Here is a tiny trained network, its code and every weight. The questions are about switching its units off for an input and a class, where a switched-off unit gives its printed mean instead of its output.

import numpy as np


def w(rows, s, z=0):
    codes = np.array(rows[::2]) - 128.0
    scale = np.full(codes.shape[1], s)
    scale[-1] = z or s
    return codes * scale


def norm(h):
    return h / np.sqrt((h * h).mean(-1, keepdims=True) + 1e-5)


def f(y):
    return np.maximum(y, 0)


def log_softmax(a):
    a = a - a.max(-1, keepdims=True)
    return a - np.log(np.exp(a).sum(-1, keepdims=True))


def net(x, mask):
    res = np.array(x, float).reshape(1, 8) / 4 @ E
    u = 0
    for l in range(4):
        y = f(norm(res) @ A[l][:, :-1].T + A[l][:, -1])
        res = res + np.where(mask[u : u + 4], y, B[l][:, -1]) @ B[l][:, :-1]
        u += 4
    return log_softmax(norm(res)[-1] @ U[:, :-1].T + U[:, -1])


A, B = {}, {}
E = w([
[134,128,130],'x0',
[128,128,131],'x1',
[132,129,128],'x2',
[14,16,180],'x3',
[76,85,2],'x4',
[140,139,134],'x5',
[133,142,133],'x6',
[240,58,87],'x7',
],0.0073)
A[0] = w([
[230,84,165,57],'L0N1',
[120,57,148,95],'L0N2',
[255,168,39,86],'L0N3',
[59,181,48,7],'L0N4',
],0.0081,0.0012)
B[0] = w([
[183,2,109,206],'L0N1',
[240,204,231,190],'L0N2',
[214,64,10,252],'L0N3',
[61,112,40,181],'L0N4',
],0.0061,0.0045)
A[1] = w([
[210,101,198,74],'L1N1',
[139,187,112,73],'L1N2',
[157,11,89,3],'L1N3',
[87,104,115,40],'L1N4',
],0.011,0.00058)
B[1] = w([
[177,47,205,224],'L1N1',
[40,254,153,156],'L1N2',
[213,235,216,254],'L1N3',
[237,154,87,161],'L1N4',
],0.0057,0.006)
A[2] = w([
[71,53,161,250],'L2N1',
[160,88,155,101],'L2N2',
[188,133,220,214],'L2N3',
[136,10,125,46],'L2N4',
],0.011,0.0011)
B[2] = w([
[86,23,85,191],'L2N1',
[183,218,90,186],'L2N2',
[60,169,133,254],'L2N3',
[127,248,161,185],'L2N4',
],0.012,0.007)
A[3] = w([
[114,90,221,129],'L3N1',
[218,1,95,107],'L3N2',
[182,68,246,7],'L3N3',
[213,222,104,97],'L3N4',
],0.0097,0.0017)
B[3] = w([
[172,5,139,179],'L3N1',
[162,178,160,162],'L3N2',
[234,41,80,173],'L3N3',
[20,131,185,254],'L3N4',
],0.011,0.0069)
U = w([
[70,177,202,253],'0',
[72,177,4,72],'1',
[54,37,201,84],'2',
[44,60,66,168],'3',
[199,172,165,110],'4',
[214,159,30,82],'5',
[192,53,186,115],'6',
],0.014,0.0037)

Each question gives the input, the list of numbers given to net, and the class t.
The units are the neurons (one row each of A and B). Each row of codes is followed by its name. A weight is (code - 128) times the scale printed after its matrix; where a second scale follows, it is the last column's (A, B and U).
mask holds one flag per neuron, layer by layer. A switched-off neuron (its flag False) gives its mean, the last column of its row in B, instead of its output. The means were averaged over made-up inputs and are rounded, as every weight is.
A unit's drop is (log p(t) with every unit on - log p(t) with that unit switched off) / (log p(t) with every unit on - log p(t) with every unit switched off).
The circuit of an input: a set's keep is (log p(t) with only the set's units on - log p(t) with every unit switched off) / (log p(t) with every unit on - log p(t) with every unit switched off). Starting from the 12 units with the biggest drops (on a tie, the unit counted first), units are removed one at a time, each time the one whose removal leaves the highest keep (on an exact tie, the one counted first), for as long as the keep stays at least 0.8.
circuit, biggest first: the units of the circuit, biggest drop first
k most important neurons: the k neurons with the biggest drops, biggest first
top k neurons in layer l: the k neurons of layer l with the biggest drops, biggest first
drop of u: that unit's drop, to one decimal
input [3,7,8,8,8,-4,7,3], class 0: 2 most important neurons	[L2N4 L1N3]
input [-4,-2,2,0,8,4,0,1], class 5: most important neuron	[L2N3]
input [-5,4,-8,8,2,-3,1,4], class 0: 4 most important neurons	[L2N4 L2N2 L2N3 L1N3]
input [-3,5,-5,1,-5,-3,8,0], class 2: circuit, biggest first	[L3N1 L1N3]
input [-2,-1,-2,2,1,4,1,-1], class 3: top 2 neurons in layer 1	[L1N3 L1N1]
input [-1,-4,1,0,2,-3,0,-2], class 1: top 3 neurons in layer 3	[L3N4 L3N1 L3N3]
input [-1,-4,5,2,6,-5,-1,8], class 0: circuit, biggest first	[L3N4 L2N4 L1N3]
input [7,4,-8,1,7,-7,3,6], class 0: top 3 neurons in layer 3	[L3N4 L3N3 L3N1]
input [-2,-6,-8,1,2,-5,-2,8], class 0: circuit, biggest first	[L3N4 L2N4]
input [3,-2,-4,5,-8,-5,-1,1], class 6: 2 most important neurons	[L3N3 L3N4]
input [-6,-3,7,2,-2,6,3,-7], class 2: 2 most important neurons	[L1N3 L2N2]
input [1,8,-2,8,7,-8,-7,4], class 0: circuit, biggest first	[L2N4 L1N3]
input [5,7,5,5,0,-1,3,2], class 6: 2 most important neurons	[L0N2 L1N1]
input [-5,1,8,7,2,-3,3,7], class 0: circuit, biggest first	[L2N4]
input [-2,-8,0,-6,2,-3,2,0], class 1: 3 most important neurons	[L3N4 L1N1 L0N1]
input [6,4,0,1,6,-4,1,1], class 0: 2 most important neurons	[L2N1 L3N3]
input [7,1,-3,-4,2,-8,5,0], class 1: top 2 neurons in layer 0	[L0N1 L0N4]
input [1,-2,7,-1,1,-4,0,-6], class 1: top 2 neurons in layer 0	[L0N4 L0N2]
input [-7,4,-6,3,2,8,3,-3], class 3: 2 most important neurons	[L1N3 L3N4]
input [6,2,-2,7,-2,0,0,3], class 6: circuit, biggest first	[L3N3]
input [8,4,-3,3,-7,-6,3,-8], class 2: top 3 neurons in layer 2	[L2N4 L2N2 L2N1]
input [-4,8,6,3,-6,7,7,-7], class 2: drop of L1N1	-0.1
input [-5,6,0,7,4,2,7,7], class 0: drop of L0N3	0.0
input [-5,-1,1,2,1,-5,-1,-8], class 3: drop of L2N4	0.1
